Here is a tiny trained network, its code and every weight. The questions are about switching its units off for an input and a class, where a switched-off unit gives its printed mean instead of its output.

import numpy as np


def w(rows, s, z=0):
    codes = np.array(rows[::2]) - 128.0
    scale = np.full(codes.shape[1], s)
    scale[-1] = z or s
    return codes * scale


def f(y):
    return y / 2 * (1 + np.tanh(0.7978845608 * (y + 0.044715 * y**3)))


def log_softmax(a):
    a = a - a.max(-1, keepdims=True)
    return a - np.log(np.exp(a).sum(-1, keepdims=True))


def net(x, mask):
    res = np.array(x, float).reshape(1, 5) / 4 @ E
    y = f(res @ A[0][:, :-1].T + A[0][:, -1])
    res = res + np.where(mask, y, B[0][:, -1]) @ B[0][:, :-1]
    return log_softmax(res[-1] @ U[:, :-1].T + U[:, -1])


A, B = {}, {}
E = w([
[57,253,158],'x0',
[203,166,166],'x1',
[175,41,255],'x2',
[109,87,81],'x3',
[26,79,221],'x4',
],0.0073)
A[0] = w([
[183,145,139,79],'N1',
[25,56,123,252],'N2',
[8,90,162,44],'N3',
[29,107,169,59],'N4',
[84,231,66,246],'N5',
[187,25,95,31],'N6',
[140,165,221,252],'N7',
[131,179,118,159],'N8',
[122,112,25,210],'N9',
],0.012,0.0048)
B[0] = w([
[195,127,156,141],'N1',
[102,61,191,225],'N2',
[63,197,112,186],'N3',
[109,187,209,174],'N4',
[69,45,54,249],'N5',
[253,81,207,192],'N6',
[145,210,76,202],'N7',
[139,137,87,158],'N8',
[99,56,171,215],'N9',
],0.012,0.011)
U = w([
[110,231,89,253],'0',
[77,92,113,132],'1',
[2,227,228,67],'2',
[249,66,198,33],'3',
[40,101,64,32],'4',
[179,233,66,136],'5',
],0.0091,0.0048)

Each question gives the input, the list of numbers given to net, and the class t.
The units are the neurons (one row each of A and B). Each row of codes is followed by its name. A weight is (code - 128) times the scale printed after its matrix; where a second scale follows, it is the last column's (A, B and U).
mask holds one flag per neuron, in row order. A switched-off neuron (its flag False) gives its mean, the last column of its row in B, instead of its output. The means were averaged over made-up inputs and are rounded, as every weight is.
A unit's drop is (log p(t) with every unit on - log p(t) with that unit switched off) / (log p(t) with every unit on - log p(t) with every unit switched off).
The circuit of an input: a set's keep is (log p(t) with only the set's units on - log p(t) with every unit switched off) / (log p(t) with every unit on - log p(t) with every unit switched off). Starting from all 9 units, units are removed one at a time, each time the one whose removal leaves the highest keep (on an exact tie, the one counted first), for as long as the keep stays at least 0.8.
circuit, biggest first: the units of the circuit, biggest drop first
k most important neurons: the k neurons with the biggest drops, biggest first
drop of u: that unit's drop, to one decimal
input [-8,-7,-4,3,5], class 3: circuit, biggest first	[N6]
input [-6,-3,-5,-4,-4], class 3: circuit, biggest first	[N3 N6]
input [-5,-6,-3,-4,0], class 3: 3 most important neurons	[N5 N3 N7]
input [-2,-5,-6,-3,7], class 2: 2 most important neurons	[N4 N3]
input [-5,5,-7,1,-7], class 3: 2 most important neurons	[N3 N1]
input [4,6,7,8,-8], class 5: circuit, biggest first	[N2 N9]
input [2,5,-5,-5,7], class 0: circuit, biggest first	[N7 N9]
input [4,4,8,-2,-1], class 5: circuit, biggest first	[N7 N2]
input [1,7,-4,5,-4], class 4: 2 most important neurons	[N5 N6]
input [-3,7,1,-6,-1], class 0: 3 most important neurons	[N6 N7 N2]
input [0,1,1,-5,-7], class 5: 2 most important neurons	[N2 N6]
input [8,3,6,-8,0], class 5: drop of N7	0.3
input [-8,2,-4,6,-2], class 3: drop of N2	0.0
input [5,-5,-5,0,0], class 4: drop of N5	0.6
input [-7,-7,4,3,8], class 2: circuit, biggest first	[N4]
input [1,7,0,0,1], class 0: drop of N6	0.3
